Table B holds the same points as the rows below and some others, measured another way and shuffled. Each row below is followed by which row of B it is.
B:
1: [ -63   65 -243 -426 -205   -2   -2  -93 -256 -142 -251   61  -61 -161
  101  -10  275   80  167   64    8]
2: [-122 -154  -74   -6  243  163  -42 -589  300 -248  -73 -557   28  558
   46  478  204  107 -152 -344  102]
3: [-123 -110   77  180   19 -206  121   14   59 -167 -107   89  -67   33
 -205  -43  110  205  111  177  -56]
4: [   7  121 -112 -457  -83   38 -198 -245   19 -337 -141  -11   94   30
   23  112  312   64    0  -62   -7]
5: [  33 -197 -241  -77 -220 -415   13 -298 -135   29 -145 -147  126  215
 -157  348  266  112   89  137   90]
6: [ -55 -114  -84   -4  -44  110   75 -284  -31 -177  -83 -190  -18  235
  124  144  157   84   56 -154   -8]
7: [-266  -77  -98 -101    7   97   -3 -143   32 -122 -161  -21  -94   51
  182   89  208   89   55  -14   15]
8: [  81   62 -399 -319 -135   73  -67 -246 -299 -132 -129   23  -37   89
  -23    3   74   -8   29 -106   30]
9: [ -43  167  -90   12  248  203 -100 -164  113 -260   59  -84 -113  148
  -85   35   -6   32  -81 -212    5]
10: [ -18  -68 -156  157   16 -213   68   76 -133   83 -150   41  -16    0
   -1  138   46    0  138  185  -22]
11: [  -5 -213 -125   78  -24   48  188 -228 -111  -80 -212 -246  -13  258
  147  189  105   71  113  -77  -30]
12: [ 152  325  275  227  142  415    7  -89  159 -476  385 -133  -53   85
   50 -100   13   29   37 -422 -128]
13: [-214  -42 -300  278  182  -87   24    5  -81  128  -17  116 -240   87
 -170   -4 -140   27   -9   75   78]
14: [ 204  -35 -336  -47 -363 -301 -196 -566 -161  -30  309 -137  220  425
 -247  373  190   -9  -66 -184  170]
15: [-176  -58    9  201  121  -78   57 -120  130 -108    9  -89 -100  133
 -113  114  104  142   33    1   32]
16: [  -1 -123 -289 -227 -122 -110   34 -232 -208 -145 -271   27  -29  141
 -142   10  114  118   52   56    1]
17: [  10  226 -100  -60  -42   26 -170 -128  -10 -204  208  104  -22   11
 -106   -4  101   14   -9 -121   26]
18: [ -94  384 -152  381   45   29 -193  284 -117   48  509  566 -236 -230
 -174 -328 -240 -122    3   -3   13]
19: [-165   39  -52  284   45  216  -90  171  -19  -36  101  394  -86  -19
  286 -160 -114 -141   22  -16 -122]
20: [ 279  297  -81 -110  -98  162   11  -32 -249 -277  110    3  -12  -82
   -4 -106   46  -23  147 -186  -89]
21: [ 217   49  118  456  -78  -73   43   58  -48  -91  264   60  121  119
   37   67  -26  -71  126  -55 -128]
22: [ -50    6    0  140  -21 -102  -85   34   36  -76   34  155   58   24
   63   88  101  -19   57   81  -55]
23: [-156 -122 -196   34  -34 -182 -110 -133   14    5  -84  113   24  152
  -21  170  116   18  -15  108   38]
24: [-150 -260 -126   43 -152 -545   92 -126  -44   45 -222    0   23   90
 -286  218  261  228  130  338   73]
25: [ -22   47   78  191  160  331   -8 -248  164 -345  158 -119  -62  302
   50    2  -12   43  -69 -338  -65]
26: [ -79 -187 -301  -34 -160 -221   -1 -177 -185   57 -174   67   10  149
  -32  145  119   37   61  123   44]
27: [-159 -379 -244  118  101  -42  228 -303  -62   38 -370 -347  -87  374
   85  303   86  122   65   -4   45]
28: [ -43 -254  125  543  -90    1  202  -86   12   -1  111 -105   47  273
  252  180   56   14  147  -72  -85]
29: [  25   -5 -136   -9  -47 -101 -138 -183    0 -109   18   22  103  177
  -21  186  117  -17  -17  -24    6]
30: [-254  -76 -262  224  107   66  -53   -7  -51  114  -15  181 -159  105
  131   26  -90  -71  -18   13   32]
31: [ 212  223  210  253  -14  197   82 -230   64 -399  416 -243  -11  181
 -116    0   72  103   78 -387  -51]
32: [-122  193 -285   42 -123  166  -66   78 -287   33  175  342 -213 -167
  120 -218  -57  -85   92  -61   15]
33: [   1  261 -150  200   66  122 -117   17  -81 -114  317  244 -162   -9
 -147 -183 -145  -53  -21 -146    2]
34: [  13  -21 -375 -262 -219 -144  -99 -211 -268  -67 -122  158   -1   73
 -128   11  116   33   30   52   45]
35: [ -14   47 -138 -137   15   62  -76  -53  -66 -214 -143  145  -20   27
    9  -56   63   18   19    3  -70]
36: [-128  167 -347  135   68 -187   55  355 -338  178  -78  408 -315 -345
 -225 -266 -163    8  166  300   24]
37: [ -17  -45 -400 -285 -248 -287  -62 -120 -315  104 -218   66   40  -44
    3  194  231    6  134  190   84]
38: [ -57   77 -125  266  285  317 -102 -114   95 -124  133  -10 -101  261
  116   52 -163 -111 -116 -270  -29]
39: [ -31   19   86  200   93   73   22  -71  112 -157   55 -120   10  123
  129  161  109   22   66  -97  -50]
40: [-291 -362 -210  -72  -76  -30  154 -219  -87   27 -412 -133  -69  180
  260  216  229  119  115   97   23]
41: [  -3  -70 -430 -420 -231 -187  -74 -229 -307  -49 -305   96   18   45
  -84   74  198   56   65  127   53]
42: [  51   47  -10  408   59  105  101   55  -91 -118  171  144 -117   95
  -55 -162 -167   -5   72  -96 -100]
43: [-250 -292  -15  377  274  285   72 -232  221  -84 -105 -192  -70  453
  311  222  -38  -10  -77 -201  -48]
44: [-136 -410 -254  -30 -129 -274  184 -404 -101   65 -346 -364   29  348
   13  424  279  177  106   79  109]
45: [-120 -213  -47  217  138 -169   73 -130  109  -66 -181 -112  -13  258
  -98  210   71  112   18   88   -9]
46: [ 281  433  -19  -77   23  209 -182  -44  -63 -381  296  108   19  -32
 -119 -136  -12  -65    3 -261  -83]
47: [ -27 -258 -185   22 -111   77   89 -309 -118  -81 -181 -151   44  335
  218  197  115   17   51 -113  -27]
48: [ -41  -26 -241  -31   42 -243 -206 -263   67  -72    9   16   63  256
 -263  237   95   32 -112   32   93]
49: [ 307  128  -19   13 -231 -236  -96  -49 -143 -192  142  123  209   37
 -156   58  128  -19  111   32  -84]
50: [-313 -510    0  293  102 -140  232 -336  202   14 -301 -395  -13  452
  136  438  223  199   52   44   47]
51: [-157 -335  -29  178 -110 -199  214 -105  -45   98 -259 -227   53  147
  275  363  271   89  216  147   -4]
52: [ 172  272   28  112   32  211 -118  -10  -14 -297  259  134   14   40
    7 -108  -42  -75   11 -213 -109]
53: [  39  367  -53  122  -18    9  -78  170 -138 -212  309  403 -193 -220
 -326 -382 -103   45   65  -11  -44]
54: [  71 -110  122  530   62 -236  178  -45   71   -4  128 -234   53  217
  -89  284   57   75  142   17  -23]
55: [ -88   85  -85  363  210   -5 -159   25  125  -53  213  222  -72  153
 -128   -2 -153  -65 -102  -35  -13]
56: [ -86 -212 -306  -96  -53 -253   -9  -68 -160   51 -368  115   27   98
  -22  144  100   27   66  245   -3]
57: [-358  -93 -227  214  128   27  -61   26   12   90  -48  263 -200   64
   68  -36  -69  -11  -35   87   34]
58: [-128   99 -387 -402 -151  -54 -221  -24 -225  -10 -188  305  -30 -154
   95   -1  166  -55   41  135   38]
59: [ -94  179 -263  166  -34   30 -145  237 -228   88  148  516 -141 -178
   50 -227 -154 -150   49   91  -39]
60: [  11 -153    2  525  156   25  210  -98    8  -88   67 -118 -108  321
 -111   26 -154   70   41 -107  -60]
61: [-169   -5  -60  263  191  203  -11 -112   98 -188   95  109 -179  211
  -61 -118 -124   47  -79 -158  -30]
62: [  30  -58 -169  362    1 -174  122  257 -252  188  -82  189  -55  -67
   78   18 -111  -90  196  216  -81]
63: [ -46  184  151  101   39  169  -27  -68  121 -327  209   22  -68    7
   -3  -67  115   90   48 -171  -54]
64: [ 204  179 -115  284  102  152  -94  -28  -74 -107  251   56   18  169
   23   26 -166 -163  -19 -212  -70]
65: [-299 -362 -156  289  171  -30   91 -309  150   94 -175 -295  -59  430
  158  410   92   66  -36  -43   87]
66: [-125 -201 -264  361   16  131   80  -90 -160  120   -6   69 -112  266
  220   55 -148  -94   21  -85  -17]
67: [ 114  196 -343 -205 -252 -221  -68  398 -509  115 -195  537  -17 -459
   67 -206   24 -135  263  371 -100]
68: [  28  131 -446 -261 -223  -95 -189  -97 -341   32   -2  253  -22  -64
  -29   -1   76  -84   45   34   69]
69: [ 342  384  146  131  -96  615 -303 -106   22 -419  549  146  225  168
  501  -41  -45 -329  -56 -566 -217]
70: [-124  153 -197  160  199  -91 -110   26   12  -79  105  250 -201   14
 -370 -138 -129   56  -69   49   47]
71: [ -22  532 -163   -2  -40  289 -318  177 -143 -179  473  574 -183 -285
  -18 -407 -135 -156  -29 -172  -29]
72: [-169  -95   26  274  -50  295  100  -42  -29  -64   73   26  -86  107
  430    6   47  -40  114 -164  -82]

[  -8 -128  161 -179 -234  122  -20  371 -128  175 -117  120   -6  214
   82   94  122  168  179  -67  112   77  143 -138    6  155   55]  26
[ -26  121  -16  229  -50 -104   28 -227   -9   21  117 -242 -177 -240
   83 -132  235  127  -75 -146 -137  -22  124   -9   76    4  -23]  7
[ -21  -77   36  267   45   62 -204  -53 -107  156  124  103  -52 -100
   20  166  228  -50  285   63  -93  142 -244 -118   77 -199  239]  10
[ -25  -19 -207  397  301  -83 -140   57  201  145    0 -107 -223 -362
   67  -29  144  -37  209   42 -138  187 -283 -206  271 -156  218]  21
[-248  -75   64  -82   82  -56 -429  359   -2  165  -50   25   46 -104
  108  -45   20  179  255   43   82  167  183 -117  -54  250   93]  27
[  -1 -152   56  252   17  154   47  190   36  229  -48   41  -57  -51
  170  213   57  -51  261  106    5   74 -366 -255  250 -221  154]  49
[-383   61 -114  297  333 -102 -268 -132  106   52  133 -374 -240 -357
   89 -123   40   83  290   46   64   62  -45 -146    8   44 -112]  45
[ -78   90 -153 -150  234 -227 -149  122  158  -59  -15  -68  -41  -53
 -113 -196  -54   87   62  -81  -18  -40  211  154  -21  229    5]  6
[ 139  -81   30 -100    2   36  129  114   41  107  -67  158  -23  124
 -140   17  152    7  196  -25   34   74  -44  123  115   63  115]  5
[ 123 -114   61  -34   86    0 -117  150  112  165  -31  286  197  -72
  -20   61   52  -51  138  119  -83  135 -110  172  147   -1  263]  8
[-157 -116  291  231 -202  206  -33  -10 -205  198  113   -8   70    7
  263  282   71   19  207  107   45  -63 -217 -210   55 -211   28]  35
[ 565 -294 -188 -305 -186  460  349  224  178  207 -124  354 -116  278
    3  249  170  -68   -4  -79  -49  412  -96  135  263  -69   42]  14
[ -61  -51  -43  117  219  107  102 -188  146   45  122  -76  -32  -49
   -2  116  -87 -128  221  124   44  -51 -291  112  113 -167  -81]  70
[-237  121 -177 -102  180 -108  -92  -91  101  -90   94 -353 -256  -85
  -35 -226    0  176   86 -149   97  -24  313   68 -120  268 -291]  23
[-257  -63  -26 -208  283  -90 -244  388   79   47  -88   35    9  144
 -110  -20 -158   47  427   67  210  -22   14  -32  -68  216   33]  60
[ -86  -62   54 -176  190  -91 -212  207    1   63  -29  214  112  137
 -207    3   16   -5  372   69   96   22   -9  136  -51  149  176]  20
[ 323   -6   81  146  -44  -24  272 -221   20   60   67  226   98    6
 -135   83  208 -145    1    7 -205  -76 -249  268  234 -235  264]  59
[-146  178   16 -345  179 -333  103   80  144 -180  -47 -137   91  153
 -206 -288 -235  113   -2 -101  114 -399  326  347  -96  348 -160]  50
[  46  -63  -24 -290  123   -7  207  252  136   12 -133   87   -4  276
 -177  -14 -106   -1  218  -18  157 -105  -16  155   68  145  -31]  31
[ 164   79  -46  136  210 -206  306  -99  118  -34  -27   56  -64   49
 -288  -69  100 -137  172  -30  -80 -212 -269  185  225 -130  204]  24
[-173    6  -87  316  136   43  -85 -204   50   99  140 -286 -267 -294
  110  -26  179   61  195   -7   -3  131  -95 -139   88  -63  -82]  61
[ -33 -136    7 -368 -164  128 -181  505    0  158 -147   73  -17  148
  143    8   11  248   77  -99  119  208  363  -92  -52  329  -55]  68
[ -60  -72 -105  211  192  175  101 -178  321  118  100 -246  -61 -338
  281   60 -141  -54   -6  139  -20   74 -227   40  233 -150 -198]  48
[ 349  -26   30  146 -123  -58  254  160   18  113 -103  234   30   63
  -23  107  177  -71  -33  -70 -226  -70 -232  -16  316 -226  367]  28
[ -71   56 -220  119  127  -50 -243  -84  116   35  119 -212 -219 -315
  113 -129  146  127  -18 -104 -129  207  180  -33   24   84  -50]  30
[  95 -135  -61  -18    9  182   67  185  149  141  -35   54    4   12
  170  166  -84  -33   55   46  -26   78 -151  -41  183 -109   12]  33
[ -76  -23  -12  281  239 -160 -279   35  -20  163   14   87 -125 -229
 -166  -77  351   16  421   43  -45  231 -158  -77  108   16  350]  36
[ -78 -157   80 -163 -288  185 -276  403 -217  229  -68   69 -154  120
  150   73  297  290  214 -147  104  332  320 -290  -90  249   33]  37
[-165  -65  -44 -148  144    1  -90  285   45   56  -70  -35 -104  142
  -47    5  -57   75  323  -15  171    5   29  -83  -17  156  -40]  54
[ -21  172  -44   48  116 -250   81 -114  139 -102   66 -167   36 -119
    6 -142 -114   17 -144  -74 -140 -297   69  179   77   -3  -21]  19
[ 414   53 -216  300  130   -9  353 -427  276    1  132    6  -86 -260
  -32    9  154 -200 -211  -37 -351    9 -304  285  361 -348  135]  71
[ -57    6  -29 -421   73 -156 -159  324   -4  -16 -110  114  -18  239
 -247 -172   54  173  218 -136  135   24  370  166 -148  419   29]  44
[-328   96   58 -434   79 -127 -110  146  107 -137   42 -217  194  135
   98 -122 -448  166  -64  -26  169 -366  415  236 -227  339 -364]  43
[ -17 -155  128  369  -14   95 -157  178  -40  306  -17  127    5 -207
  194  190  211  -18  278  136  -79  195 -340 -283  245 -215  324]  16
[-245  -42  -18   32   23  134 -108   44   26   77   86 -253 -132  -71
  232   61  -74  112  129    2  108   23   51 -160  -25   36 -228]  25
